[[  8.6 -59.8   0.1  69.6 -15.3 -29.4]
 [  4.8 -20.8   3.8  14.4  30.9  24.9]
 [ -8.3   0.8  -0.1  13.4 -14.8 -31.9]] -> 24.9

[[ 27.8  60.1  -2.9 -19.4  23.0 -24.6  80.5]
 [ -5.3 -10.4  45.1  80.6   9.0  13.9  47.3]
 [-15.8 -12.1 -44.8 -61.4   1.1  38.1  42.4]] -> 47.3

[[-19.1   1.7  20.5 -53.9]
 [ -2.7  37.8 -37.7  38.7]
 [-13.1  -1.9  29.1 -74.9]] -> 38.7

[[-66.8 -51.6   8.5  19.8 -30.1  17.7]
 [-23.0 -26.5 -48.8 -18.8  55.5  51.6]
 [-16.3  -0.3 -44.2 -30.2  69.4  49.3]] -> 51.6

[[ 51.8  37.3  20.2  44.7 -34.4 -37.5  52.6]
 [-23.8 -60.7 -26.2  -6.2  36.4  30.3   3.6]
 [ 28.1   4.5  11.3  67.7  15.7 -14.7  33.1]] -> 3.6

[[ 24.5  16.4 -76.9   7.3 -54.4 -16.8 -19.7]
 [  6.0  20.4  12.4  -4.2  31.8   5.5  -4.1]
 [-32.6  20.8 -42.9  17.0 -14.3  46.6  -6.3]] -> -4.1
---
[[-0.3  0.8 -1.4  1.4 -1.3  0.1 -1.0]
 [ 0.5 -0.5 -0.2  2.3  0.7 -0.5 -0.5]
 [ 0.1  0.1  1.8  1.0  0.7  1.6  0.8]] ==> 1.8

[[-0.147  0.150 -0.104 -0.226 -0.211]
 [-0.138 -0.227 -0.055 -0.014 -0.062]
 [-0.082 -0.037 -0.160 -0.152 -0.079]] ==> -0.160

[[ 0.309 -0.358  0.593 -0.328 -1.649 -0.802]
 [ 0.112 -0.738  0.270 -0.623 -1.904 -1.220]
 [ 1.303 -2.325  0.337 -0.630 -1.159 -1.538]] ==> 0.337

[[-10.0   1.9   0.6 -19.6  -4.8]
 [ -4.8  -9.8   1.7 -23.0   2.9]
 [-11.2  12.7  -1.3 -10.7   2.1]] ==> -1.3

[[-0.17 -0.07 -0.14 -0.09]
 [-0.08 -0.13 -0.22 -0.08]
 [ 0.10  0.11  0.21  0.15]] ==> 0.21

[[ 0.14  0.10 -0.03  0.11  0.04]
 [ 0.02 -0.04  0.13  0.10 -0.06]
 [ 0.08  0.07 -0.08 -0.14  0.09]] ==> -0.08
---
[[ 14.9 -46.8 -13.1 -13.3  12.9 -71.8 -20.9]
 [-72.2  75.6  44.5 -26.2   3.6  49.9  54.3]
 [ -3.1 -29.2  38.6  57.9 -53.6 -31.5  32.8]] value -71.8

[[-17.1  24.8  15.6  21.5  21.5]
 [ 63.5  24.1  37.6  20.1  57.1]
 [ 25.6 -23.0  13.9 -54.0  70.0]] value 21.5

[[ 63.6  34.4 -62.7  -3.5   4.2]
 [ -3.4 -21.3  22.3  37.7 -41.1]
 [ -6.3 -20.9  30.7  45.9 -38.6]] value -3.5

[[ -4.8 -78.9  -9.0 -43.4  48.1]
 [  7.3 -51.3  37.3  80.4 -61.3]
 [ -3.4 -55.7  49.0  76.3 -73.7]] value -43.4

[[ 39.6  17.1  17.8 -56.2  -3.4 -14.9]
 [ 44.4   9.5  18.5 -59.2  -4.2  -8.5]
 [ 34.7  24.0  18.1 -51.6  -2.9 -21.1]] value -3.4

[[-53.7  16.2 -15.3  23.5  36.4  -8.7  36.4]
 [  1.8  -0.3 -63.2  -5.3 -16.2 -43.7  15.7]
 [-36.9  20.5  46.1  34.2  35.4  -1.2  16.7]] value -8.7

[[-34.6  14.2 -69.4 -28.1 -50.3  13.8  57.7]
 [ 26.9 -62.4 -43.9 -80.3  -4.9 -28.0 -33.6]
 [-10.8 -37.2   8.1  -5.8  -4.4   9.6 -34.4]] value 13.8
---
[[ 47.1   3.4 -13.4  17.7  25.0  -7.0  20.3]
 [ 70.5  -3.3 -15.4   2.6  40.8   3.4 -35.5]
 [-71.7 -10.6  13.1  27.3 -26.2  -6.8  33.7]] --> 20.3

[[ 28.5  61.4  33.9  75.6]
 [ 15.0  41.6  42.3 -46.4]
 [ 41.9  11.2  33.1  57.0]] --> 75.6

[[ 43.9 -26.5  45.0  27.3  35.7 -14.7]
 [ 24.5  -9.5  16.1 -15.8  11.2  -8.7]
 [  5.7  64.4 -26.8  56.9  30.6  -2.2]] --> -14.7

[[-28.2 -77.2  12.2  20.7]
 [-43.4  -7.8   3.8  -2.9]
 [-23.6 -35.0 -61.1 -12.5]] --> 20.7

[[  4.3 -20.8  -2.0 -80.3   6.0  21.8]
 [ -6.8  31.4  23.2  65.9 -23.8 -36.3]
 [ -1.2 -27.4  -3.2 -40.9 -13.6 -11.3]] --> 21.8

[[ 29.4  23.9  17.2  33.3 -10.9 -32.4  29.5]
 [ -5.1  20.7  11.8   9.1  66.8  48.1 -11.5]
 [ 24.9  33.7  16.8  35.5  14.9 -21.7  16.4]] --> 29.5

[[-55.7  13.8   6.4 -31.0  35.8]
 [ 29.3  -5.4 -62.2  27.8  -7.2]
 [-53.4 -34.2  -1.4  -5.5 -39.2]] --> 35.8

[[42.9 45.7 35.9 -0.2]
 [15.4 33.6 49.4 69.6]
 [24.2 51.1 65.3 66.6]] --> -0.2
---
-730   198  -655   213  -411    -6
 237   195   340    25   605   360
-> 213

70  39  14  16  81  58 -> 16

7686  8010  6990  4614  2458  6153 -> 4614

74  51  81  60  24  10 -> 60

3208  3378  3318  3485  3158  3345
2243  6071  8754  6197  2886  2774
-> 3485

72  96  57  17  71  99 -> 17
---
[[-10.0 -34.1 -50.5  70.1]
 [-55.8  25.2 -32.4  62.0]
 [-22.0 -25.8 -11.0   6.4]]
-34.1

[[  0.8  -7.7 -13.5   1.3  -0.4  -8.8  -1.7]
 [ -3.7  42.5  57.9  -4.1  -4.4  34.9  10.8]
 [  4.5 -42.9 -60.2   4.0   3.8 -35.0 -11.2]]
-0.4

[[ -0.9  24.9 -31.0 -24.2 -33.0 -35.5  28.9]
 [ -1.4 -44.3  31.6  29.3  30.0  32.7  20.9]
 [ -1.2 -69.0  20.0  28.0  15.4  42.7  29.1]]
-33.0

[[  7.4  10.1  22.0  39.0 -21.9  64.8]
 [ 20.9 -25.6  40.6 -13.7  -7.2  17.6]
 [ 31.7   2.9 -22.9  11.3 -76.0  29.5]]
39.0

[[-43.3 -24.8  32.0  62.1]
 [ 24.6 -24.5  12.2 -13.8]
 [ 42.5  -8.8  32.7 -63.5]]
-24.8

[[ 15.6   4.6 -46.2  47.4  64.5]
 [-19.7 -28.9   4.3 -16.4  -2.6]
 [-26.7 -34.5   3.2 -37.0 -15.7]]
-46.2

[[ 47.3 -68.7  -8.3  60.3 -21.2]
 [-16.0  51.5  20.3  70.0  -2.2]
 [ 79.2 -13.7  76.9  14.6  67.0]]
-8.3

[[ 40.0  -1.5 -38.6 -44.0 -26.5   9.1 -62.7]
 [ 35.3  11.0 -32.8 -80.3 -52.8  46.3 -56.1]
 [ 33.6 -22.5 -31.3   2.1   7.1 -46.6 -39.7]]
-26.5

[[ 45.4 -64.5  18.4  26.3  57.7 -52.0  -4.4]
 [-53.0  50.8 -19.8  37.7  20.8 -64.2 -35.0]
 [ 69.1 -80.6   0.7  38.9  45.9 -76.2 -19.0]]
57.7

[[ 36.5  39.3   3.3   1.3]
 [  4.8  39.1 -25.9 -42.5]
 [-61.6 -17.8 -11.1 -51.2]]
39.3
---
[-26.9 -78.1 -41.4  32.8] gives -78.1
[-62.0  44.2   8.8 -37.9 -39.2  23.8] gives -37.9
[58.7 45.4 68.2 76.5 62.0 44.5 49.4] gives 62.0
[-71.8  -8.4   7.4  12.4  33.3] gives 7.4
[-64.8 -24.0   3.0  -3.2  -6.2 -11.9 -30.7] gives -6.2
[36.9 59.7 53.5 20.3 22.4 60.8] gives 20.3
[47.0  9.2 59.9 30.9 20.3 18.7  3.3] gives 20.3
[-13.7  10.2  34.3  69.9 -25.0] gives 34.3
[-19.1 -50.4 -35.4  80.7] gives -50.4
[-55.8 -29.7 -63.1 -23.0   9.2] gives -63.1
---
array([9038, 2694, 7383, 6426, 9450]) ⇒ 9038
array([6857, 7169, 5128, 1117, 6526, 8935, 6768]) ⇒ 6857
array([ 821,  261,   12, -121, -386, -767]) ⇒ 821
array([ 34,   0,  39, -39]) ⇒ 34
array([-22, -27,   6,  30]) ⇒ -22
array([6, 8, 7, 9, 4, 1]) ⇒ 6
array([230, 118,  36,  28]) ⇒ 230
array([58, 12, 44, 75, 84]) ⇒ 58
array([189, 133, 195, 177, 131, 246,  39]) ⇒ 189
---
[ -0.4 -35.8 -52.9   2.4   4.3 -50.3  60.5] Answer: -52.9

[[ -7.2  43.1  26.5 -53.4 -27.4 -69.2]
 [ 61.9  12.2 -68.3 -27.3  25.4  -0.9]] Answer: 26.5

[ 21.0  56.2 -32.4   6.1 -21.2  75.1] Answer: -32.4

[ 55.3   3.2 -75.4  67.4 -14.7] Answer: -75.4

[-26.1 -63.9   1.6  44.3 -25.7 -33.6] Answer: 1.6

[-55.2 -61.7 -40.8 -18.6  -7.6] Answer: -40.8
---
Q:
-3.4,83.3,-15.4,73.0,-8.3,26.2
1.0,-16.5,5.5,-19.7,3.5,-1.3
-4.0,45.6,-10.1,27.3,-12.7,12.7
A: -3.4, 12.7

Q: -60.4,-83.0,23.5,72.7
A: -60.4, 72.7

Q:
-76.8,-6.4,4.9,5.5,36.8
8.6,61.2,-12.3,11.1,9.4
21.6,7.5,43.4,4.7,17.8
A: -76.8, 17.8

Q: -1.9,-27.7,-80.4,5.6,14.8,-11.6
A: -1.9, -11.6

Q: -28.5,-18.8,0.6,81.7,-5.4,-12.7,2.0
A: -28.5, 2.0

Q:
-51.6,27.8,19.4,73.8,54.8,-30.5,-11.2
-27.1,53.2,16.4,63.1,62.4,1.0,-10.2
A: -51.6, -10.2

Q:
-23.6,-25.4,-18.4,-11.7,-67.1
11.0,-32.2,-32.6,44.1,13.9
-14.3,-70.5,-8.0,12.6,-29.9
A: -23.6, -29.9

Q: -50.7,-42.3,-24.8,-79.8
A: -50.7, -79.8

Q: 34.3,-58.9,27.6,-1.3,80.8,-41.5,-37.2
A: 34.3, -37.2
